In the rows, zero is written as 128.
Each row has a class, written as a number after it.
[166,118,154,137,128,144,116,144,129,122,168,145,150,99,111,148,130,114,147,108,124,139,106,132,139,126,75,141,132,107,122,138,153,158,107,135,136,99,140,135,99,140,110,122,84] : 1
[223,106,92,124,107,86,128,154,152,141,54,142,149,138,160,83,111,124,85,134,162,114,106,106,130,92,160,126,134,122,141,122,77,78,121,133,131,88,82,171,169,116,125,105,168] : 9
[157,103,129,153,121,103,107,97,128,126,140,134,178,89,102,140,117,116,119,121,121,118,108,113,109,170,115,77,132,151,142,132,151,126,97,98,133,98,128,139,110,119,107,108,104] : 0
[111,125,152,135,144,144,126,139,128,114,174,126,134,125,112,158,132,125,153,120,104,146,127,151,152,128,91,143,127,110,124,137,148,161,126,135,132,153,143,115,97,136,115,148,100] : 5
[158,131,141,133,115,134,114,152,133,127,121,141,132,121,129,130,125,126,126,128,124,123,118,127,128,131,122,133,134,130,146,134,141,132,120,150,130,115,126,123,131,127,130,137,112] : 4
[103,143,112,107,137,127,156,139,124,128,114,120,108,168,148,122,132,133,123,140,127,146,138,132,144,104,131,181,116,100,102,131,96,130,158,143,118,154,116,117,148,117,142,157,152] : 5
[87,135,115,105,151,136,142,109,112,122,132,128,105,166,140,143,129,127,125,146,98,148,146,135,144,130,134,171,122,123,101,121,120,134,175,113,130,165,147,109,147,128,152,157,154] : 6
[213,107,113,146,113,95,134,157,154,131,79,151,175,109,148,101,110,110,94,130,164,108,118,108,131,85,139,131,122,106,125,132,99,106,96,156,131,78,68,153,149,119,115,118,134] : 5
[212,111,119,125,121,119,117,173,138,132,106,145,155,117,170,112,126,128,111,128,156,118,110,126,143,91,118,129,129,104,127,125,110,121,101,161,150,98,102,135,134,141,103,111,128] : 2
[239,92,150,157,115,121,93,160,150,128,132,154,185,75,131,133,122,123,118,110,133,107,97,121,136,125,102,81,148,126,160,124,145,125,79,136,148,75,112,159,113,142,101,102,90] : 4
[181,103,136,136,109,117,99,160,135,125,135,138,155,97,120,136,110,113,128,124,141,112,122,124,125,129,113,102,143,124,140,129,145,133,105,142,133,89,124,135,127,127,102,107,110] : 7
[184,124,107,123,116,119,136,168,139,129,97,148,140,128,157,108,117,123,111,127,158,127,114,129,142,95,133,134,129,111,133,129,101,116,122,147,122,101,103,165,152,126,129,119,137] : 9
[122,118,127,114,136,119,105,132,124,121,142,122,137,130,124,134,122,130,136,134,119,137,122,129,135,141,110,121,142,118,122,115,135,139,143,116,126,137,144,130,122,123,107,129,129] : 7
[174,133,113,124,128,125,137,163,137,141,85,146,121,143,169,124,130,126,109,134,145,129,126,125,138,97,142,161,118,107,98,127,107,118,127,149,133,87,103,158,165,131,135,123,146] : 10
[154,110,121,140,124,91,89,90,140,112,120,139,152,94,106,124,105,119,103,139,137,122,101,122,109,151,122,113,127,150,133,118,141,114,109,85,126,119,120,154,123,112,114,122,126] : 2
[188,88,155,160,132,117,94,158,149,128,141,150,175,85,123,132,107,119,132,101,122,124,116,120,138,141,92,90,138,127,147,134,154,135,94,127,154,78,127,145,110,159,102,100,105] : 8
[130,120,99,136,122,86,130,101,145,119,79,131,148,126,122,104,106,113,91,150,146,124,120,110,117,123,149,136,116,130,115,114,98,97,130,102,111,127,89,154,150,95,138,144,158] : 5
[200,116,93,123,115,79,125,126,151,151,41,142,137,154,166,84,119,135,82,143,150,112,105,100,126,107,171,141,136,128,135,112,76,75,125,123,126,111,85,166,180,114,131,121,168] : 4
[38,139,109,112,137,113,113,87,112,114,129,114,100,161,102,132,113,135,135,154,124,148,141,124,120,153,150,168,123,138,113,118,134,125,173,95,103,167,148,115,140,105,137,168,152] : 7
[81,148,152,97,150,169,145,144,114,128,176,118,105,155,124,155,148,125,163,122,94,160,129,149,156,132,79,184,135,99,107,133,134,172,162,142,123,154,165,92,102,137,129,152,110] : 1
[135,121,140,143,124,112,105,106,136,116,118,127,146,102,106,135,121,117,115,134,108,122,122,124,104,164,123,92,131,151,129,116,152,119,119,91,132,101,131,154,122,111,119,117,125] : 10
[201,103,144,151,112,107,97,140,141,114,131,146,192,89,106,127,106,125,127,122,131,124,107,127,124,136,116,80,142,137,167,135,147,129,93,121,140,82,121,159,107,128,96,103,110] : 9
[143,113,155,146,133,147,110,151,132,124,160,133,136,113,125,160,133,131,144,113,111,131,135,140,139,141,102,113,131,131,129,132,158,144,112,128,151,95,144,134,113,149,119,118,102] : 10
[92,120,114,129,132,105,107,98,123,121,131,127,129,128,103,128,114,121,128,147,127,137,125,124,115,148,126,132,132,137,118,113,138,123,145,94,112,151,140,138,131,107,114,135,140] : 7
[130,133,103,123,127,110,132,123,128,125,95,134,125,146,128,106,118,134,113,141,139,141,124,124,130,117,142,146,126,129,134,120,106,109,150,117,112,134,117,148,146,113,134,136,153] : 9
[78,128,98,105,135,93,115,64,126,114,101,109,106,152,124,111,116,133,90,157,125,138,125,120,117,154,139,144,121,150,118,107,107,94,180,65,117,169,131,123,147,99,148,155,167] : 2
[139,117,125,118,129,131,121,151,133,121,132,128,132,132,131,125,122,125,126,119,132,134,130,132,141,127,122,133,134,131,143,130,121,122,147,130,127,116,129,136,131,134,137,133,135] : 9
[134,111,119,132,125,99,100,110,129,125,120,125,148,117,113,119,114,132,121,142,127,125,120,120,115,149,124,102,139,137,135,117,137,119,127,106,125,134,128,142,125,116,95,117,133] : 7
[117,111,166,154,142,136,101,117,130,97,195,128,162,82,79,160,118,116,156,114,109,139,122,140,125,150,78,111,129,130,135,139,177,163,110,112,126,126,140,124,77,125,104,137,85] : 5
[103,132,116,112,143,138,144,171,128,147,120,138,100,166,160,129,126,130,130,121,127,146,146,132,155,111,127,184,122,105,101,131,104,134,155,145,133,134,134,114,158,153,154,144,153] : 8
[36,130,125,136,145,113,120,52,122,108,141,103,121,134,75,134,123,123,114,146,97,133,138,133,111,178,125,123,120,159,131,123,137,114,166,66,111,185,143,121,107,105,138,169,145] : 5
[159,126,123,131,135,114,129,142,133,119,108,136,141,128,149,121,127,120,129,132,117,142,108,137,147,119,111,132,130,109,119,122,119,131,136,144,137,125,124,137,139,132,112,118,120] : 3
[120,117,130,121,145,122,116,104,127,116,136,129,127,131,122,139,119,121,124,133,92,133,130,131,131,147,119,123,132,139,125,115,138,129,146,103,134,145,142,128,129,132,132,133,139] : 6
[178,116,117,143,126,98,118,122,141,117,102,141,156,108,136,112,111,122,117,132,135,131,97,122,131,122,113,123,126,119,119,122,121,120,123,129,132,106,110,150,143,127,114,113,113] : 3
[130,131,142,118,136,151,116,152,126,109,177,134,126,115,135,153,134,128,141,121,127,140,118,151,147,120,90,138,127,110,117,133,144,158,123,141,136,133,142,113,111,141,120,138,100] : 2
[133,116,135,133,120,122,135,148,135,119,131,129,141,124,124,140,118,111,124,127,131,130,136,128,137,122,120,139,125,120,127,136,130,133,115,138,128,116,119,123,130,126,133,146,121] : 5
[44,149,130,99,136,157,157,153,111,119,146,111,86,169,131,150,136,118,142,135,116,149,153,147,150,124,128,187,119,106,105,131,118,150,166,146,116,160,147,82,129,120,158,187,135] : 5
[133,122,138,159,120,101,95,81,135,116,93,127,152,107,92,127,113,117,109,140,114,117,129,113,95,169,141,85,126,166,139,118,153,107,118,87,133,91,123,151,124,107,119,118,133] : 10
[155,97,140,143,125,98,92,101,137,112,133,121,159,96,95,121,110,130,113,123,113,122,118,120,117,163,110,71,145,159,171,120,152,107,122,79,131,118,138,152,101,131,107,112,130] : 9
[79,149,119,116,139,128,127,118,122,123,104,121,91,164,139,134,127,137,129,148,116,151,133,136,131,141,134,153,118,129,102,116,117,129,163,112,121,137,137,133,152,110,147,145,150] : 10
[198,109,125,164,121,107,125,160,152,141,103,172,168,102,143,115,107,113,119,115,156,122,112,114,127,100,121,128,124,113,121,142,126,124,83,145,134,77,95,166,147,140,117,98,122] : 8
[85,140,113,89,134,151,154,177,110,139,141,123,78,183,156,141,136,126,147,135,129,152,152,135,155,103,118,202,134,93,95,128,112,147,167,163,116,150,146,99,159,129,142,152,144] : 7
[140,132,117,111,132,130,147,169,137,135,118,128,118,149,160,124,140,128,126,121,136,130,128,136,151,92,125,158,130,95,110,130,96,132,134,161,124,136,106,122,135,129,130,137,140] : 5
[141,142,110,111,129,113,125,115,131,135,87,130,125,150,146,107,131,137,108,145,126,129,105,121,123,125,143,146,132,123,121,115,101,112,153,120,116,147,115,139,147,101,136,142,146] : 4
[202,113,135,128,122,127,108,167,139,125,133,146,152,100,153,132,130,125,122,116,143,119,109,135,145,108,100,113,137,111,133,129,131,140,97,154,145,98,116,132,115,143,100,108,102] : 2
[96,123,111,137,140,93,111,37,124,105,106,129,138,122,92,118,110,123,106,160,96,135,108,116,101,170,134,109,126,159,121,101,135,109,156,55,111,167,134,144,127,91,128,139,146] : 6
[171,95,150,137,124,117,82,133,141,113,167,132,155,81,120,147,119,125,126,110,122,115,116,137,132,150,94,88,141,143,154,130,163,132,97,111,151,112,136,132,94,148,100,110,100] : 2
[181,107,113,135,130,107,113,143,135,142,109,145,169,114,146,127,119,129,115,109,147,112,125,113,138,124,155,116,124,127,140,133,113,115,110,143,146,70,99,131,132,140,118,115,126] : 0
[161,125,110,135,129,95,124,112,135,121,85,129,151,130,140,108,120,128,116,137,123,137,109,120,133,128,122,123,129,123,124,119,108,112,138,126,131,122,112,144,147,124,115,115,136] : 3
[155,130,116,110,143,125,138,130,122,129,112,138,133,146,157,123,127,130,121,143,111,137,123,129,135,112,124,143,127,112,108,123,115,134,143,138,134,140,121,129,144,127,120,125,146] : 6
[58,134,132,123,138,133,111,104,106,121,164,114,113,142,98,146,128,137,155,142,110,147,138,141,125,155,109,137,138,133,122,122,153,146,160,109,114,172,161,103,106,117,108,145,128] : 7
[170,122,137,121,132,131,121,156,128,120,133,128,151,117,132,121,125,132,130,124,122,132,119,134,137,123,102,104,144,117,151,129,130,135,125,135,129,119,130,140,111,126,103,112,123] : 9
[137,135,133,132,130,121,109,112,130,122,125,130,140,123,117,125,132,138,124,136,108,130,102,127,121,146,110,108,140,130,140,115,130,128,133,109,122,148,132,140,117,108,120,131,122] : 4
[104,124,109,139,136,108,125,73,124,124,134,124,155,124,108,129,126,125,121,133,117,133,110,118,111,159,135,103,126,143,121,123,125,118,132,88,121,135,124,133,124,104,120,127,129] : 0
[145,135,142,118,126,150,126,168,125,132,136,139,118,134,145,135,133,131,135,129,116,137,118,136,144,121,105,153,137,108,129,123,132,148,135,156,131,128,138,112,129,127,135,142,105] : 4
[137,126,124,121,122,124,123,134,125,110,123,126,140,122,116,117,114,119,110,137,123,127,123,126,125,139,120,115,135,131,143,122,126,121,145,115,120,124,132,139,128,114,127,132,132] : 9
[79,135,125,135,145,110,116,87,124,120,125,124,129,133,103,123,113,132,125,139,104,147,119,120,113,165,110,126,126,138,117,122,138,129,150,79,115,159,144,136,124,115,128,138,145] : 8
[129,126,127,135,142,125,132,143,132,131,122,146,135,129,142,127,111,121,129,127,130,145,122,126,141,121,106,148,125,108,109,128,127,139,130,127,122,125,126,140,141,134,132,128,126] : 8
[64,135,129,136,135,122,109,83,115,95,157,125,133,125,78,140,111,132,136,143,115,155,126,134,118,165,119,124,126,149,139,127,153,135,153,75,107,153,153,138,112,106,135,156,126] : 9
[119,145,138,111,141,159,151,173,119,123,158,128,108,142,161,147,145,132,162,112,111,149,125,154,165,113,84,160,134,93,110,140,132,165,144,178,133,140,146,105,124,155,123,133,100] : 3
[141,116,129,135,118,115,128,136,145,122,118,127,138,120,121,125,122,111,114,126,129,117,124,127,129,125,128,124,131,126,129,127,119,120,120,131,124,118,106,129,127,117,129,136,128] : 5
[83,146,104,113,141,124,141,103,110,114,109,141,111,161,134,136,113,126,121,157,124,155,139,127,129,118,152,180,106,122,94,125,119,134,160,118,119,150,132,117,163,111,160,168,151] : 6
[122,138,119,112,132,129,133,149,118,122,125,130,135,153,135,131,124,131,136,134,130,155,133,140,141,112,133,154,127,116,130,133,118,137,146,136,126,134,135,133,138,121,136,142,141] : 9
[104,133,102,113,132,114,129,133,118,136,110,128,114,164,139,122,127,134,131,147,134,139,136,127,133,115,138,164,132,114,113,120,109,123,156,131,112,152,128,129,148,114,120,136,160] : 7
[171,122,125,147,125,116,123,134,141,131,100,148,152,118,140,130,119,123,117,132,141,127,124,124,124,115,139,133,117,127,112,128,129,119,109,127,134,80,105,164,147,125,128,118,128] : 10
[139,133,157,139,141,153,115,134,125,118,172,136,141,119,116,151,139,137,154,125,109,144,110,140,140,135,84,127,139,120,133,135,155,162,122,135,128,143,146,121,107,126,111,134,86] : 4
[242,80,133,156,120,89,95,122,155,123,104,158,193,73,130,116,105,111,99,120,122,96,105,110,115,130,123,63,143,144,153,121,137,107,86,116,148,70,97,166,124,134,98,79,124] : 6
[93,145,150,101,149,177,130,174,109,110,196,125,90,142,150,163,147,134,160,116,120,153,128,162,164,112,75,164,128,93,107,136,145,177,144,161,134,158,167,86,108,155,124,152,94] : 2
[141,131,115,136,130,117,132,129,130,115,116,137,138,125,137,126,123,113,126,134,125,142,112,132,136,119,114,147,125,114,107,125,125,131,137,138,127,129,123,137,145,126,126,128,119] : 3
[128,125,130,135,131,119,111,108,125,109,135,124,149,123,103,120,121,133,124,134,118,134,120,130,120,142,118,104,134,141,150,127,137,123,141,104,122,135,135,143,113,120,114,128,131] : 9
[69,156,83,105,132,114,134,104,116,119,87,124,82,177,141,115,130,127,104,152,146,142,135,123,124,109,163,196,106,125,98,114,87,108,174,110,107,167,126,116,168,99,175,167,172] : 2
[176,111,143,132,137,131,113,153,126,136,170,143,179,99,139,151,128,130,147,106,124,128,105,137,140,138,99,100,137,113,131,140,147,158,99,148,148,85,125,130,96,146,88,110,90] : 0
[129,140,86,110,123,89,135,95,131,135,54,120,116,167,135,84,121,133,89,153,136,133,117,117,116,121,167,136,128,137,130,112,78,81,169,98,110,149,107,154,160,95,141,132,188] : 9
[172,115,113,107,123,110,128,159,136,135,101,130,136,145,152,114,118,130,111,126,136,134,132,125,144,111,137,141,136,122,139,122,104,112,140,130,133,107,119,146,150,135,136,124,150] : 9
[130,128,109,127,130,110,136,125,133,119,91,129,132,134,135,105,115,118,103,143,151,127,125,116,131,109,138,146,117,110,112,120,99,112,139,130,117,123,95,132,144,106,128,150,144] : 5
[120,135,124,91,132,158,164,182,124,150,128,131,97,168,169,133,145,118,138,116,128,143,142,140,164,96,118,210,126,94,107,138,98,141,162,174,131,124,134,102,146,147,154,148,130] : 1
[158,120,115,158,124,94,111,94,138,104,107,138,169,90,113,119,116,113,112,132,132,122,98,115,120,144,115,91,136,135,129,122,139,115,111,108,121,117,109,159,127,112,101,112,107] : 3
[117,139,139,113,143,154,120,145,117,114,174,127,112,129,138,155,140,134,141,124,120,138,129,148,155,127,86,151,130,112,121,137,146,161,137,141,132,155,150,105,107,144,117,141,103] : 2
[112,126,148,150,131,127,97,93,126,111,140,122,137,101,89,143,121,124,129,135,102,120,126,128,103,178,114,96,129,157,133,119,169,130,124,86,128,115,144,146,104,116,112,124,116] : 10
[180,108,130,123,118,117,118,149,141,141,104,139,150,123,135,122,124,116,114,114,139,120,121,115,135,118,133,148,131,122,134,136,112,116,119,142,144,76,114,127,130,141,127,124,132] : 1
[35,170,115,92,133,159,155,146,95,120,128,112,74,195,127,136,136,135,142,140,123,163,163,141,144,120,142,195,117,117,116,132,114,145,189,146,111,163,157,87,149,121,170,184,147] : 9
[114,139,106,117,124,133,153,139,125,137,99,143,118,167,142,120,130,114,124,138,149,146,125,122,137,96,148,212,112,105,96,134,91,126,150,147,119,114,117,123,159,117,161,158,143] : 1
[121,145,107,100,129,133,157,144,124,147,97,137,106,170,152,120,135,117,125,133,140,151,126,128,144,97,131,210,120,98,94,131,89,130,157,152,117,125,118,119,156,119,154,148,148] : 1
[43,141,137,117,151,159,141,115,97,121,185,116,114,144,113,164,135,122,153,125,104,153,140,143,136,163,107,143,121,129,110,136,150,163,154,123,125,148,167,85,115,129,135,161,100] : 0
[78,152,118,111,143,128,142,125,117,117,120,119,108,163,145,132,131,133,145,136,112,159,131,143,150,128,119,168,123,113,106,124,117,143,170,142,122,158,144,108,144,134,141,153,131] : 3
[47,155,124,96,148,152,129,135,105,115,158,117,86,171,138,153,139,140,150,138,115,161,147,151,151,128,120,196,116,117,109,129,131,156,166,137,124,179,161,86,127,136,147,173,134] : 2
[105,130,132,137,135,118,118,103,125,99,131,117,134,116,110,131,123,114,131,134,105,138,117,128,126,157,101,111,135,136,126,120,144,134,144,112,120,144,143,121,122,115,120,129,109] : 3
